Below is a small trained network, with its code and all its weights. Each question gives an input and a class and asks what happens when units are switched off, that is, made to give their printed mean instead of their output.

import numpy as np


def w(rows, s, z=0):
    codes = np.array(rows[::2]) - 128.0
    scale = np.full(codes.shape[1], s)
    scale[-1] = z or s
    return codes * scale


def f(y):
    return np.maximum(y, 0)


def log_softmax(a):
    a = a - a.max(-1, keepdims=True)
    return a - np.log(np.exp(a).sum(-1, keepdims=True))


def net(x, mask):
    res = np.array(x, float).reshape(1, 5) / 4 @ E
    y = f(res @ A[0][:, :-1].T + A[0][:, -1])
    res = res + np.where(mask, y, B[0][:, -1]) @ B[0][:, :-1]
    return log_softmax(res[-1] @ U[:, :-1].T + U[:, -1])


A, B = {}, {}
E = w([
[102,118,130,128,162,137,132,89,116,176],'x0',
[133,133,134,162,132,138,104,164,128,120],'x1',
[151,147,3,140,80,162,55,138,101,158],'x2',
[64,163,141,94,94,197,140,102,152,171],'x3',
[153,77,102,111,124,173,241,201,95,173],'x4',
],0.012)
A[0] = w([
[132,12,71,97,134,176,217,199,132,142,54],'n1',
[106,178,180,117,62,205,113,171,155,217,89],'n2',
[90,73,255,124,221,121,191,72,151,122,67],'n3',
[120,63,103,182,125,203,241,184,101,167,62],'n4',
[85,131,206,43,29,149,174,103,165,209,172],'n5',
[182,41,110,162,182,43,123,139,54,170,253],'n6',
[165,112,25,141,96,136,70,61,49,213,77],'n7',
],0.0067,0.0064)
B[0] = w([
[114,133,130,229,155,65,82,68,190,59,223],'n1',
[65,155,153,107,64,26,97,227,111,174,182],'n2',
[151,83,195,189,65,172,143,170,141,93,243],'n3',
[128,132,76,187,116,142,50,100,154,125,226],'n4',
[136,203,109,134,130,75,139,189,127,104,228],'n5',
[63,255,160,54,103,96,101,205,113,150,255],'n6',
[195,113,238,183,50,184,167,102,75,97,219],'n7',
],0.01,0.0097)
U = w([
[226,88,162,174,66,217,157,168,127,80,89],'0',
[104,123,115,188,141,88,21,14,232,95,102],'1',
[112,144,128,100,106,22,120,189,94,175,76],'2',
[142,179,118,131,132,177,129,151,158,117,254],'3',
[137,152,122,142,123,133,131,146,122,111,213],'4',
[84,153,85,105,199,145,170,122,130,105,113],'5',
[174,2,115,76,175,155,172,101,114,129,75],'6',
],0.0088,0.0076)

Each question gives the input, the list of numbers given to net, and the class t.
The units are the neurons (one row each of A and B). Each row of codes is followed by its name. A weight is (code - 128) times the scale printed after its matrix; where a second scale follows, it is the last column's (A, B and U).
mask holds one flag per neuron, in row order. A switched-off neuron (its flag False) gives its mean, the last column of its row in B, instead of its output. The means were averaged over made-up inputs and are rounded, as every weight is.
A unit's drop is (log p(t) with every unit on - log p(t) with that unit switched off) / (log p(t) with every unit on - log p(t) with every unit switched off).
The circuit of an input: a set's keep is (log p(t) with only the set's units on - log p(t) with every unit switched off) / (log p(t) with every unit on - log p(t) with every unit switched off). Starting from all 7 units, units are removed one at a time, each time the one whose removal leaves the highest keep (on an exact tie, the one counted first), for as long as the keep stays at least 0.8.
units of the circuit, in order: the units of the circuit, biggest drop first
most important unit: the unit with the biggest drop
k most important neurons: the k neurons with the biggest drops, biggest first
drop when u is switched off: that unit's drop, to one decimal
input [-8,3,-5,-5,5], class 3: 2 most important neurons	n6, n7
input [7,8,-3,8,-1], class 2: most important unit	n2
input [-2,-4,2,1,6], class 1: units of the circuit, in order	n1, n4
input [7,0,-6,7,-3], class 2: 4 most important neurons	n5, n2, n7, n4
input [-1,-6,-1,7,-2], class 2: units of the circuit, in order	n2, n5
input [-2,5,-7,6,-6], class 0: 3 most important neurons	n3, n6, n1
input [-1,-4,3,6,4], class 2: 2 most important neurons	n2, n5
input [0,2,-6,5,0], class 0: 3 most important neurons	n3, n6, n1
input [4,4,-2,1,5], class 1: 3 most important neurons	n1, n4, n7
input [5,4,-5,-2,1], class 0: 4 most important neurons	n3, n2, n5, n1
input [1,6,7,0,8], class 1: 3 most important neurons	n1, n4, n3
input [-2,4,5,2,7], class 1: 2 most important neurons	n1, n4
input [5,-1,-4,-1,-3], class 3: 4 most important neurons	n7, n1, n2, n4
input [1,5,2,-8,-1], class 2: units of the circuit, in order	n6
input [-6,-7,8,5,4], class 0: 2 most important neurons	n7, n6
input [-1,5,4,6,-5], class 2: 3 most important neurons	n2, n1, n4
input [0,-5,3,4,7], class 1: drop when n1 is switched off	0.6
input [6,5,-7,-4,-1], class 0: drop when n6 is switched off	-0.1
input [7,6,0,8,0], class 2: drop when n2 is switched off	0.6
input [0,8,-8,-7,-8], class 0: most important unit	n3
